Below is a small trained network, with its code and all its weights. Each question gives an input and a class and asks what happens when units are switched off, that is, made to give their printed mean instead of their output.

import numpy as np


def w(rows, s, z=0):
    codes = np.array(rows[::2]) - 128.0
    scale = np.full(codes.shape[1], s)
    scale[-1] = z or s
    return codes * scale


def f(y):
    return y / 2 * (1 + np.tanh(0.7978845608 * (y + 0.044715 * y**3)))


def log_softmax(a):
    a = a - a.max(-1, keepdims=True)
    return a - np.log(np.exp(a).sum(-1, keepdims=True))


def net(x, mask):
    res = np.array(x, float).reshape(1, 4) / 4 @ E
    y = f(res @ A[0][:, :-1].T + A[0][:, -1])
    res = res + np.where(mask, y, B[0][:, -1]) @ B[0][:, :-1]
    return log_softmax(res[-1] @ U[:, :-1].T + U[:, -1])


A, B = {}, {}
E = w([
[128,3,126,171],'x0',
[113,179,62,175],'x1',
[2,148,164,114],'x2',
[97,86,89,95],'x3',
],0.014)
A[0] = w([
[72,114,169,143,150],'N0',
[188,140,208,66,254],'N1',
[104,77,63,79,123],'N2',
[130,158,96,65,177],'N3',
[102,168,150,95,193],'N4',
[231,162,118,188,210],'N5',
[102,174,102,177,113],'N6',
[158,158,29,140,156],'N7',
[146,60,151,115,186],'N8',
[139,86,96,185,80],'N9',
[115,89,148,126,137],'N10',
[78,142,135,85,195],'N11',
[45,133,215,106,181],'N12',
[134,89,177,138,156],'N13',
[156,115,9,179,168],'N14',
[143,61,176,148,174],'N15',
[156,172,133,173,171],'N16',
[74,88,163,178,124],'N17',
[162,41,176,135,184],'N18',
[15,140,216,116,107],'N19',
[28,147,159,96,150],'N20',
[125,96,57,124,120],'N21',
[129,126,21,237,87],'N22',
[82,75,182,49,191],'N23',
[114,77,78,78,116],'N24',
],0.014,0.0084)
B[0] = w([
[110,137,143,204,190],'N0',
[186,162,77,191,220],'N1',
[147,80,118,94,176],'N2',
[129,132,161,180,183],'N3',
[135,136,139,140,199],'N4',
[245,129,159,130,232],'N5',
[82,65,57,154,170],'N6',
[125,99,148,135,199],'N7',
[93,86,62,176,203],'N8',
[133,151,135,89,168],'N9',
[94,155,88,137,164],'N10',
[127,102,164,133,204],'N11',
[134,131,196,192,245],'N12',
[110,153,84,155,174],'N13',
[211,164,197,55,216],'N14',
[71,159,71,138,206],'N15',
[149,113,117,192,176],'N16',
[52,192,88,182,188],'N17',
[125,108,95,144,228],'N18',
[131,154,197,172,249],'N19',
[157,114,192,141,241],'N20',
[131,116,121,32,164],'N21',
[170,191,163,89,200],'N22',
[140,238,141,228,228],'N23',
[144,73,113,103,169],'N24',
],0.011,0.016)
U = w([
[100,137,132,93,17],'0',
[148,41,145,11,148],'1',
[79,138,40,141,236],'2',
[11,73,158,150,24],'3',
[79,133,103,36,3],'4',
[191,144,209,111,208],'5',
[178,56,31,141,35],'6',
],0.011,0.0046)

Each question gives the input, the list of numbers given to net, and the class t.
The units are the neurons (one row each of A and B). Each row of codes is followed by its name. A weight is (code - 128) times the scale printed after its matrix; where a second scale follows, it is the last column's (A, B and U).
mask holds one flag per neuron, in row order. A switched-off neuron (its flag False) gives its mean, the last column of its row in B, instead of its output. The means were averaged over made-up inputs and are rounded, as every weight is.
A unit's drop is (log p(t) with every unit on - log p(t) with that unit switched off) / (log p(t) with every unit on - log p(t) with every unit switched off).
The circuit of an input: a set's keep is (log p(t) with only the set's units on - log p(t) with every unit switched off) / (log p(t) with every unit on - log p(t) with every unit switched off). Starting from the 12 units with the biggest drops (on a tie, the unit counted first), units are removed one at a time, each time the one whose removal leaves the highest keep (on an exact tie, the one counted first), for as long as the keep stays at least 0.8.
units of the circuit, in order: the units of the circuit, biggest drop first
most important unit: the unit with the biggest drop
k most important neurons: the k neurons with the biggest drops, biggest first
drop of u: that unit's drop, to one decimal
input [2,2,6,0], class 3: units of the circuit, in order : [N5]
input [-4,7,5,2], class 3: units of the circuit, in order : [N5 N1]
input [4,2,-1,1], class 1: 2 most important neurons : [N23 N1]
input [3,-4,7,-8], class 3: units of the circuit, in order : [N5 N14]
input [1,-1,-8,5], class 1: 2 most important neurons : [N14 N23]
input [5,8,5,6], class 5: 2 most important neurons : [N22 N14]
input [0,2,3,5], class 3: 4 most important neurons : [N5 N14 N22 N1]
input [-4,3,3,-2], class 3: 2 most important neurons : [N14 N5]
input [5,8,-4,4], class 1: 2 most important neurons : [N23 N21]
input [-7,8,4,-1], class 3: 2 most important neurons : [N6 N5]
input [1,-8,-3,8], class 2: 2 most important neurons : [N23 N5]
input [1,3,4,-6], class 3: 2 most important neurons : [N14 N5]
input [7,7,-4,2], class 1: 2 most important neurons : [N23 N21]
input [-2,7,8,-6], class 3: most important unit : N6
input [-2,-6,-2,-5], class 6: drop of N19 : 0.1
input [2,-6,1,2], class 2: drop of N24 : 0.0
input [1,-1,-5,5], class 1: drop of N21 : 0.1
